-7.7,42.7,-8.0,-24.5,-6.4,19.0,-20.0
-1.2,-17.5,16.5,12.7,45.6,-23.4,9.1
22.2,5.5,-22.9,13.0,-24.9,30.8,12.9
--> -24.5

4.4,-7.3,-15.5,-15.1,-55.8,-28.0 --> -15.1

-38.6,1.2,21.0,-4.8
12.8,-1.5,-1.2,-45.6
--> -4.8

26.4,18.5,50.5,48.7,-7.4,-12.5,25.9 --> 48.7

6.1,-43.1,-19.6,3.8,-29.0,-14.0
50.0,13.5,-27.9,29.2,-32.3,6.9
--> 3.8

45.3,-10.0,3.8,23.1,-7.7
48.4,4.7,25.5,4.9,0.5
-50.2,14.4,-3.8,-37.7,5.9
--> 23.1

45.5,-54.1,-25.9,10.9,-35.2,37.3,4.3 --> 10.9

-28.6,35.1,16.3,29.5,10.6,51.1,49.8 --> 29.5

-13.2,-53.7,-0.2,-8.7 --> -8.7
---
array([[ -9.8, -48.9,   4.0, -17.7],
       [ 21.1,   5.1,  29.4, -39.9],
       [ 20.1,  -1.0, -12.0, -10.5]]) out -12.0

array([[ 28.0,  40.6,  12.3, -21.8,   1.1,  27.7,  14.7],
       [ -9.3,   7.5,  -5.0,  32.8, -18.2,   9.9,   4.8]]) out 9.9

array([[  1.5, -48.1,  47.0, -35.1],
       [-31.5, -46.2,  48.1, -29.0]]) out 48.1

array([[-23.1,   1.2,  32.2, -38.9,  13.6, -46.8],
       [ 21.5,  41.5, -16.5,  36.0, -53.2,   2.4]]) out -53.2

array([[-16.3,  18.7, -40.8,  35.3,  12.5,  17.6, -54.0],
       [ 28.6,   8.7,   9.5,   6.3,   3.9, -21.1, -35.5],
       [-11.2,   7.2,  38.1, -54.9,  12.0,  28.3, -23.3]]) out 28.3

[-43.8,  10.4,   8.3,  48.5,  22.1,  43.7] out 22.1

[-16.3,   9.4,   5.2,  23.0,  23.5, -45.7,  33.8] out -45.7

[-15.5, -29.5, -48.5, -29.7, -21.6] out -29.7

array([[-16.0,  -9.3,   0.5,   0.5, -32.1,  21.3],
       [ 53.5, -23.4,  -8.6,  -8.6,  -2.3,  -7.5]]) out -2.3
---
array([[-27.3,   1.4,   2.7,  13.3],
       [ 49.9,  -7.3,  19.2,  -2.2],
       [  7.2,  14.7,  -2.1,   2.7]]) → 14.7

array([[ -1.3,  -3.6,  -0.6,   4.8,   0.6,  -4.0,   0.9],
       [-20.9,  -5.8,  17.4, -15.6, -14.9,  -0.1, -40.3],
       [  6.9,  -4.4, -12.3,  14.2,   4.3, -11.8,  11.7]]) → 4.3

array([[-10.8, -36.8,  -6.5, -42.6,  48.3,  38.0,  33.2],
       [-33.5, -34.8,  36.9,  15.4, -26.9,  31.8, -29.4],
       [ 24.3,   2.1, -31.0,  20.0, -27.3, -21.7, -42.5]]) → -27.3

array([[-20.0, -50.5,  -1.4,   3.7],
       [-48.5,   7.3, -19.7,  18.3],
       [ -3.5, -38.9, -27.2, -32.5]]) → -38.9

array([[ 13.5, -31.2, -39.6, -36.2, -30.6, -22.3],
       [-24.4,  10.3,  51.8, -13.3, -14.6,   8.0],
       [  8.4,  25.5,  52.7, -48.1,  36.8,  24.6]]) → -48.1

array([[  4.5,   7.6, -11.4,   1.0,  -6.5,   6.1],
       [  2.4,   7.7,   9.6,  -2.5,   6.7,  12.4],
       [  1.2, -23.5,   3.5, -51.8,  25.0,  -5.1]]) → -51.8
---
(-38, -20, -31, 31, 27, 23, 1) ⇒ 1
(65, 9, 80, 12, 69, 76, 25) ⇒ 65
((34, 47, 91, 60, 53), (54, 78, 47, 57, 20), (59, 71, 61, 54, 90)) ⇒ 57
(88, 76, 98, 30, 11, 67, 96) ⇒ 76
(283, 212, 826, 176, 205) ⇒ 212
((2702, 7214, 3220, 2680, 8438), (7806, 5238, 7843, 7871, 3661), (5256, 4835, 5445, 5273, 5931)) ⇒ 5273
((19, -21, 14, -6, 28, 28, 11), (25, 5, -11, 8, 29, 2, -26), (21, 2, -20, 17, 40, -11, -26)) ⇒ 8
(5037, 2224, 7959, 1036, 8044, 1140, 2821) ⇒ 2821
---
[ -47 -925  926  492  191  224   88] ⇒ 88
[222  31  85  95 188] ⇒ 188
[793 858 406 284  25] ⇒ 25
[148 187 131 162  73  37 207] ⇒ 207
[1332 7752 6546 6065 7316] ⇒ 7316
[142  86 167 192  46 118] ⇒ 118
[7 0 3 1 6] ⇒ 6
[816 201 392 276] ⇒ 276
[ 849 -820  561  741  698] ⇒ 698
---
5  5  5  5  7  5
6  6  2  4  4  5
-> 4

4  5  2  7 -> 5

 -23  -656   550  -393 -> -656

 955  -151  -499  -554 -> -151

940  855  761  157 -> 855

136  167   80  165  156   51   58
 54   40  114  194  210   75  145
-> 210

8329  3250  2186  5317 -> 3250

98  80  56  71  65  42   6 -> 65

5734  7507  7704  5925  3247  1532
8453  8306  5959  3642  3107  4105
5579  7847  8059  6463  5072  5345
-> 6463
